[ 46   5  35 -43  10 -22  -2  -5  -6  20 -36  25  14   8  15  -2 -20  35
 -37 -28 -13 -42   6  16 -22  11 -14  -1  35  28   5  11  18  -2 -16 -19
   5  -8 -37] => 2
[-13  47  10 -20 -29  -1 -21  -4 -46  -7 -40  -9  -5 -94  29 -16 -12   7
 -69 -58  54 -21   8  38  16 -17  -9 -35  -4   9  19 -44  44  48   5  59
   0  69  34] => 2
[ 19  16  11 -22 -19 -44  35  14  12  -8 -33   6  22 -39 -18 -20  20 -29
 -25  -5  20   4  -4  -8  11  26   0  -7 -32  22   8  10 -11   3 -10  61
 -13  55 -41] => 6
[ 43 -54  -7  -1  13 -26  47  19  27  -1  21  -6  38   6 -30 -15   1 -67
 -26  51  26  20 -10  -6  21  -1   5 -19 -28  11   4  14  32  35 -29  -8
 -14 -20 -30] => 1
[ 11 -13   6   3 -49  -3  40  -9  10   2 -77  52  16  -4   7   6   9 -29
 -48 -24 -43 -43   6 -43 -21  12   9 -29 -21  16   0 -22  -4  10 -21  -3
 -17  41 -51] => 0
[-53  40 -15 -22 -10 -18   0  -9  16  19 -26  14 -11 -51   4  45  24  -6
 -12 -18   5  -4  11  24   8 -40  30  -1   0  37 -32 -13  27 -51 -12  17
  25  17 -22] => 9
[-37  -3  -7 -14  28 -31 -22   0  76  -6  -6   4  22 -55  32  40 -29  28
   2 -68  32  -9   6 -12 -34 -10  29  -2   2  21 -10  12  24   3 -22  29
  31  18  32] => 9
[ 24  13 -18  10   6 -14 -29   3  24   7 -11 -21 -18  12  65  62  -3  10
 -13 -55  59 -55 -33 -22 -13  33  26  -5 -25  11  18  -4  26   4 -21  57
   6  63  37] => 9
[ 13 -58 -19 -22  56 -29  56  11  53 -33  12   9  50  -5 -14  17 -76 -13
  -3  35  37 -22  15 -10 -40  -9 -38 -20 -12  -9 -24 -17  -4   3 -16  -3
 -25 -37  -4] => 3
[ -21   29  -12   25  -28   37  -76   18   -3    8   -2   19  -25   -5
   40   67    4  -60    8 -107   44   -6  -14  -39  -12   59   -7   18
   -7   -5    1  -65   41  -41   55   33  -10  -17    9] => 7
[ -9 -48  13   8  29  10 -53  27  52  18  -1  28  23 -30 -18  48 -26  30
 -10 -19  24  -1   8  -9 -29 -42 -40  33 -40 -18  20  20 -45 -55  16 -18
  17   8 -30] => 2
[-10 -24 -17  12  18 -32 -41 -23  -3  22  21 -31 -54 -19  -5  -3 -11  14
  24 -15  61  38  25 -65  -8  51  21  25   8 -17  -2 -23  -8 -46  31  93
 -28  75  40] => 4
[  7 -12 -23 -24  -7 -22  31  17 -19   4 -52  26  36 -84   6  15   6 -38
 -42 -23  46 -36   2  17   9  27 -22 -15 -40  13  21 -76  31   4   4 -22
 -11  30 -15] => 0
[-24  72  30 -26 -37  62 -42   5  -3 -32 -47   3 -28 -71  18 -19 -13  30
  11 -68  57 -27  11 -24  10  24  -3  16  18   3   7 -55   8   1  13  55
 -38  34  12] => 7
[  6  15 -33 -34 -21  -6  27  33  23 -10 -60  30  67 -40 -12  11 -23   4
 -68 -15 -35 -46 -12 -11 -20 -24  38 -35  26  23  12  55 -35  25 -54   8
   5   3   4] => 4
[ 36  38  12  34 -10 -14   2  -2  -8  17   0 -15  19  30  21  14  71 -34
  22 -13 -29   4 -12  -3  13   1  15  -4  13  15   8 -17   6  44 -49  -8
  36  43 -42] => 8
[  0  -9  -7  25  30  -7 -19 -31 -28   8 -11   1 -15 -39  10  30  40  -5
  14 -63  30  29  -5   9  13  54  18  36 -28   6 -38 -26   3 -11   6  55
  33  17  49] => 6
[ 30 -18  10  -5  34 -33  44  19 -24   3 -27  27  14 -67  17  16  -7  23
 -41 -25 -34 -65 -14   5 -52 -89 -25 -14 -27  -5   3  20 -33  21 -64  30
  16  -2   3] => 2
[ -1   9   2   8  19 -14  20   6  24  -2 -36 -39 -31 -35  54  29 -11  18
  36 -18  18  -5 -20 -13  18 -26  54 -45 -19  -4 -12  -1  56  43 -19  39
  24  41  37] => 9
[ 34 -32  -2 -39  -3  15  15   1  12  26 -35  16  59  -5 -46  31  -6 -22
 -44  -3 -13 -21  -5 -31 -22 -12  41  11  26  38   0  18 -26 -11 -67  -8
 -16   3 -26] => 5
[ 23  15  -1  -7  -4 -36  18  -5  31 -47   7  17  15  55  48  53 -58   1
 -15  21  31 -66 -37  -6   2  26 -38 -27 -23 -10 -10 -16   9 -19 -19  -4
  -1   4 -24] => 9
[ -6  67  27 -12 -51 -26 -64 -22 -25  14 -28   6  11  -9   6  59 -14   6
 -52 -62  10 -27  -1  -8  21 -21   8  41   4  44  27 -22   6  28  -4  54
   5  50   5] => 9
[ 19 -14  -4  -7   7   5 -19  25  58  30 -17  27  57 -23  27  52  12 -21
 -44 -55  52 -21  -6  -6 -26  77  -7 -20   2  16  18  -7  29  -8  -3 -27
  19  61 -27] => 5
[ -6 -37 -45  23   4   4  17  15  32  11   0 -27  16  30   9  -5 -10  -2
   9  53  30  17   7  -8  25   0  45 -29  21 -11  33  14 -14  -6  -7 -31
  13  29 -40] => 2
[ -6  31  21  30  -6  25 -18  25  29   6  -3   8 -12 -50 -26  76 -18 -49
 -52 -56  66  16   5  -7  40  23  13 -15 -31  24  -8   4  28 -26  39  53
  14 -13  83] => 7
[ 40 -68  32 -16 -15 -23  64 -25 -17 -11 -24  11 -23 -19  -1   8 -77  21
 -48   1  14 -33   7  -2  -4 -28  22 -52 -11   8 -24 -27  23  25 -40 -31
 -19 -13   6] => 3
[  8  19  48  53 -27 -33  -5 -15  -4  23  -5  20 -21 -20   9   6   4  31
  -6 -24  77 -10   2  16 -11  40 -14  11 -57  -9 -30 -31  11 -66   7  82
  19  92  58] => 7
[ 10  35  17 -21 -35 -27  31 -18  27  -8 -29  34  31 -48 -21   8  -2 -27
 -45  -2 -50   3  -7  -6   9  -7 -15 -21   3  14  43  -4 -27  34 -35   2
 -23  46  18] => 7
[ 13  34  19  34 -21   8 -42 -49 -43  -1   4 -16 -50  27   2  -9   3   4
  -5 -49  25   4 -23 -34  43   6  12  32  30  13  11   8   7  20   4  69
  15  40  76] => 2
[-17  29 -16  12  -2   4   7  16  13   3  23   5  42 -20 -28  17  -8 -38
  -1  -3  78   1  46 -37   0  20 -10 -18  36   1 -34 -53   6 -20  30  27
 -17   4  28] => 4
[ 22 -32  13 -41  -6 -22  -4  -6  72 -24 -52  65  44 -47 -27  -3  -2   5
  22 -63 -67  -4  11 -48 -64 -28 -33  13   3 -19 -15   8 -14 -28 -30 -41
   3   4 -30] => 3
[-38  64 -32 -15 -55 -29 -22   4  21   7   6 -35  -7   7   0  41  -3 -27
 -14 -57  46 -17 -21   4  -4 -62   9 -25  -9  20  29  11 -10 -43   0  75
  14  98  11] => 6
[-19 -29  31  29  25  18   5  -1  27   1  23  12 -51 -55  -1  20  40 -16
   1  -4  60  11   3 -75  12  47 -22  23 -26  -1 -21 -18  -4   2  11  68
 -22  49  -5] => 10
[-12  24  10  16  12  16 -36  28  21  15  -1   3   8 -53  23  77 -36   6
 -26  -1  64 -18   0  33  -1 -18 -32  19 -43 -10   1 -54  -6 -48  16  45
   9  38  14] => 0
[ 25   6  20 -32   8  31  -7  52  46  15 -24   4  57 -36   2  51  -6 -11
 -20 -39  21  -8  29  14 -33  44  -4 -36  -6   5   6 -20  -9 -11   7 -56
 -12 -13 -23] => 8
[ 10  32  15  12   1 -35 -33  11   9  -4  -5 -10 -40 -53  27  74  11   7
  15 -45   0   8 -52   9  30 -36  30  20 -69  -4 -14  25  -2 -49 -17  47
  34  -1  64] => 9
[ 33  20  35  32 -29 -69 -51  -4   7  16  -3 -21 -30  16  22 -33  -4   9
 -27 -65  74   5  50 -22  12  57  -4  -1 -61  19  30 -41  59   8  57  51
  -9  62  36] => 8
[-17  37  42  48 -49   1  -7  -8 -11  11  13 -16 -44  13   2  27  21 -42
  -6  -5  32  28 -65  12  58   3   1  -8 -51  19  10  33  29  20  26  42
  15  48  34] => 9
[  1 -17   0  -1  38  29  41  12  11  14   5   3  30 -47   5  17  16  24
 -34 -27  46 -70  41 -27 -28 -13   5 -39  57  25  21 -12   0  93 -55 -18
   8  32 -20] => 7
[-11  10  62  15 -25 -14  41  19 -14 -18  30  26  30  -1 -24   6 -24 -37
  -5  16  23  12 -12 -19  -4  65 -38   9  23   9 -16  -4 -50  -9  -2   8
  -4  -1 -85] => 8
[ -12  -50    3   20  -38  -16   12  -12    6   11  -23    5   36    7
  -13    6  -23   33  -36   -5   29  -35   34    3  -22 -113   41  -51
  -41    3  -26  -16   -9  -16  -52  -15   23   39  -23] => 2
[-16 -25  -7 -29   0  14  55  -4  29 -24  13  -8 -18 -31 -33 -34 -18 -12
 -37  18  45 -38   1 -14   2 -58 -30 -44 -11  27  22  22   3  52 -20  -9
 -45  19  -2] => 3
[-14 -29 -31 -28  -8 -34   0  -2  29  10  -7 -10   5   7  -3   7  39 -19
  -5 -32  27 -27  32 -39 -19 -22   1 -42 -19   9  -4 -23  47  -4  -1 -16
  -6  42 -28] => 10
[-12  32  18  29  -1  19 -45  -2  19   7 -25   2 -14   2  72  11 -16   2
   8 -25  20  -9 -18 -24 -13  10   9  50 -21  14 -22 -60  42  38   0 114
 -19  15  20] => 10
[-23  30 -15  27 -14 -48  -7   5  -6 -24  45 -37  -9 -18  35   2 -14 -14
  44 -45  81  12 -33 -31  26  35  11  -6   9  -3  17 -25  -8  11   8  42
   2  40  34] => 4
[ -7  32 -21 -12  24  18 -83   6  -5  10  30 -15 -27 -86  12  46  44  21
 -29 -70  80 -30  19 -25  18 -19   1  20  22  16  13 -28   5   4 -16  40
  11  50  20] => 4
[-19  -7 -12   5  14  30  43   6  38   1 -15  19  36 -30 -30 -35  11   0
   5  13  -8   0  18 -30 -45  15  -6 -37  80 -22 -18  33   3  21 -28   9
  38  65  19] => 8
[-30  13  10  14   8  35  28  -5 -10  -7 -48 -22   8 -49 -18  -2   5  18
 -12  -4  49   2  26   1  -4  19  -7 -18 -24 -14 -24 -15  -7  31  19  80
  -6  79  72] => 10
[ 32  34  -3  30 -24 -38  67  25  -5   6  24  10 -23   6  -5 -16  20 -23
  31  -2  52 -21  42  -8   7  17  -5  22   9  18   4 -53 -28 -82  19 -45
 -27 -50 -33] => 3
[  4   2  -9  12   9  22 -34 -22  47   0 -49  44  13   4 -27  17  39 -20
  -2 -40  14 -19 -11 -32 -12  11 -34  10 -15  -5 -35  21  73 -22  13  33
  49  54  45] => 9
[ 29 -15  -2  -1  -9 -45 -15 -26  43 -17  32  13  65  -7 -14 -27  11 -43
 -36 -49  56  25  49  -9 -16  41  11 -24  19  13 -33 -36  57  20 -21  33
  18  23  18] => 6
[ 13  -5  33  -7 -30 -46  23  -5  27 -21  -2  10  36   7 -23  22 -16 -12
 -42 -31  11   8  -5  31   5  18 -30 -24 -60  12  15  34 -30 -11   3 -30
   5  24 -13] => 1
[-27   4   6  20  32 -29 -38   9 -24  22   4 -13 -12 -80  73  53  10  47
 -13 -29  69 -13 -16   7  26  20  33  25 -42  14 -19 -32   4  20 -20  67
  28  57   1] => 5
[  6   1  47  12  -7  -8  12 -29  33   0   6  64  55 -59 -32 -12   9  21
 -15 -36   1  -7  16 -34 -26  -5 -23  10  28  14 -30  -8 -27  29 -41 -10
   9  17  53] => 4
[-23 -12 -15  14   7  33 -10 -10 -44   2   3   8 -24 -13 -25 -19 -10   4
  -1  34  12  -5  22 -47   9   7 -27  26  17 -23  -4 -34 -14  20  23  28
 -22  12  23] => 8
[  16  -47  -31   24   20    5  -27  -10  -32    9  -13   24   23  -10
    1   11   42  -50   17 -105  -17   11  -24   -8  -66   65  -36   38
    6  -19    7   -1   10   22   20   -5   20   -5   31] => 3
[ 28  33  17  26 -32   1 -13  21 -36   5 -32 -22   9 -55 -18  43  23 -46
   6 -56  37  32 -22 -44  34  31  60  18  -4   9  -8 -18 -29  -8 -17  82
   0  40  21] => 4
[ 35  -5   4  19   7   3 -33  20  17 -27  11 -23 -11  32  41  52 -50  17
 -16 -39  73 -33 -29   0  16  16  15  -6 -58  -2 -11   8  -1 -10   0  53
  11 -15  34] => 6
[-19   7  39  24 -35  -4  -9 -19  16 -25 -52  35  38  -8 -21  27 -48  17
 -23 -61  26   4  55   0 -29  43  -9   2  -6 -10 -39 -37 -24 -68  26  21
  30  41 -11] => 0
[ 43  22  48 -11 -25 -16  18  22  48   6   1  24  40   1  11 -22 -19  -7
 -16  66   5  15   6  16  28   8  -6 -22  -7   4  -4 -15   4  -6  -6 -25
 -32 -19 -34] => 2
[  2  -1  21 -16  -7 -14  25  -6  18 -10   7  36  33 -27  17  47 -48 -11
 -24  11 -13  14 -20  -5   5  65   4  11  35   6   0 -21 -54 -32 -28 -32
 -14 -11 -41] => 5
[ 37 -24   6 -33  22 -51  16  -7   9 -30 -42  -3  17 -48 -57 -10  -5 -12
   4 -79 -12   8  18 -40 -45  -1 -10 -10  -4  -5   5  22 -24 -34 -22  26
   4  25  -1] => 4
[-26  -9   1  52 -15 -15  41 -38  13 -33  -2  22   2  15  11  11   4 -13
 -10 -34  39 -30  14   5  19  -3 -22 -32 -73  16 -25 -47   2  -3   8 -33
  11   2  32] => 0
[-34 -28 -13  10 -27 -30  29 -20  40   6 -39  69  37 -12 -21 -10   3 -41
 -49 -51 -40 -19  18  -3 -50 -40  -6 -24 -24  37  -2  -4  31   1 -23 -18
  16  -7 -22] => 7
[ -38  -26  -10   -8   16    9  -37    3   -3    4  -38   49   67  -47
  -10    1    9   42  -33  -54  -22  -15   50    9  -15    0  -61  -19
    9  -22   19    5   20   60   49 -102   55   19  -13] => 5
[ 33 -15  29  22 -18 -14 -19   0   9  -9  -2   7  18 -12  26  35  10 -18
 -18 -37 -39  16  31   0  31 -71  26 -32 -24   5   1 -49  26  75 -30 -54
  31 -31 -76] => 6
[  3   6 -25  -6  32  -8  22  -4   2   8 -35  -4   9 -15  42  -4   5   9
  27 -13  26 -23  21 -19 -24  20  18  -4  28   1 -18 -52   8 -11 -14  32
  -8  22 -17] => 2
[  0  -7 -14   1  40   7 -32 -26 -10   6 -13 -21 -28 -52  24  21   9   6
  -1 -42  15  17  -7  23   6 -13  19  15 -23   9 -30 -19  44  40  -8  54
   7   2  86] => 3
[  2  -8  29 -11 -18 -10   8  14  35  13 -13  19  28 -56 -12  26  12 -11
  -9   7  47 -12 -28 -27  35 -33   4  23 -59  39  14 -27 -18 -12 -41 -13
 -20  38 -50] => 5
[ -7  -9  34  -3 -39  -1 -15   1 -14   6   5 -36  21  -3 -30 -13   3   3
 -14 -27  82 -14  20 -21  41 -41  -3 -17 -29  28  24 -30  42  85  14 -13
 -11  37  22] => 10
[-39 -74  -6  11  23 -78  60   5  17  -2  55 -11   6 -43   7 -32  -4   2
 -22 -23  59  -4  23  -2 -43   6 -11 -73 -67   4 -22  37   7  61  17   9
 -21   9  53] => 3
[  6   3  19 -12  16 -29  20 -35  41   4  57  34 -11  42  20 -38   0  23
 -33  25  -3 -55  11 -31 -22 -10 -63   9   8  36  19   9 -18  65 -16  11
 -47   9 -18] => 6
[  9 -19 -24 -51  37 -21 -60 -18   7  -4  48  -6 -14 -26  11  10  11  26
  28 -11 101 -40  17 -67  34  23   0  23  36   4 -27 -52  80   8  -7  -4
  -9  -3  30] => 9
[-26 -15  14  11 -22  27  27  20   6  18 -62   6  13 -25   8  25  -1  -5
 -35 -42  -9 -18  25   6 -53 -16   6  -7 -14  20  31 -26 -28  15  -6   1
  -8  40 -85] => 10
[  8  -5  23   6 -26 -10   7  27  34   7  -7  20  27  16 -16  30 -29 -19
  14 -11  16 -16 -21 -35 -10 -15   4 -12  30   2   3  13  16 -22 -22  -3
  30  18 -46] => 7
[-61   0 -23 -16 -14 -20   9  -4 -24  -4   0 -11  -5 -48 -28  39 -33  -2
 -14  10  19 -17  -9   1  20 -95  -6 -27  -3  -1  15 -11  -5   4 -22  21
  20  49  -8] => 7
[ 23  27  16 -40 -16  14  40  62  48 -23 -65  16  63 -31   9   4 -11   1
  -2   3  21 -45 -21  20 -11  31  -5 -37 -29   2  -4  16 -13 -25 -14 -21
 -10   7 -39] => 0
[ 48  21  35 -17   2  -2 -68  -9  44 -18  36  15  -7 -12  31   7 -25  22
  -3 -24  59  -5   0 -37 -10 104 -25  12  47 -32  -4 -27  28 -25  -7  56
 -15  53  33] => 7
[ -3  59 -17 -14 -12 -38 -46  -7 -17  10 -13 -53 -16  34  34   5 -17  24
  19 -25  20 -12   7 -20  20  -2   2  23 -25   9  53 -23 -16   6  34  44
 -38  55  23] => 5
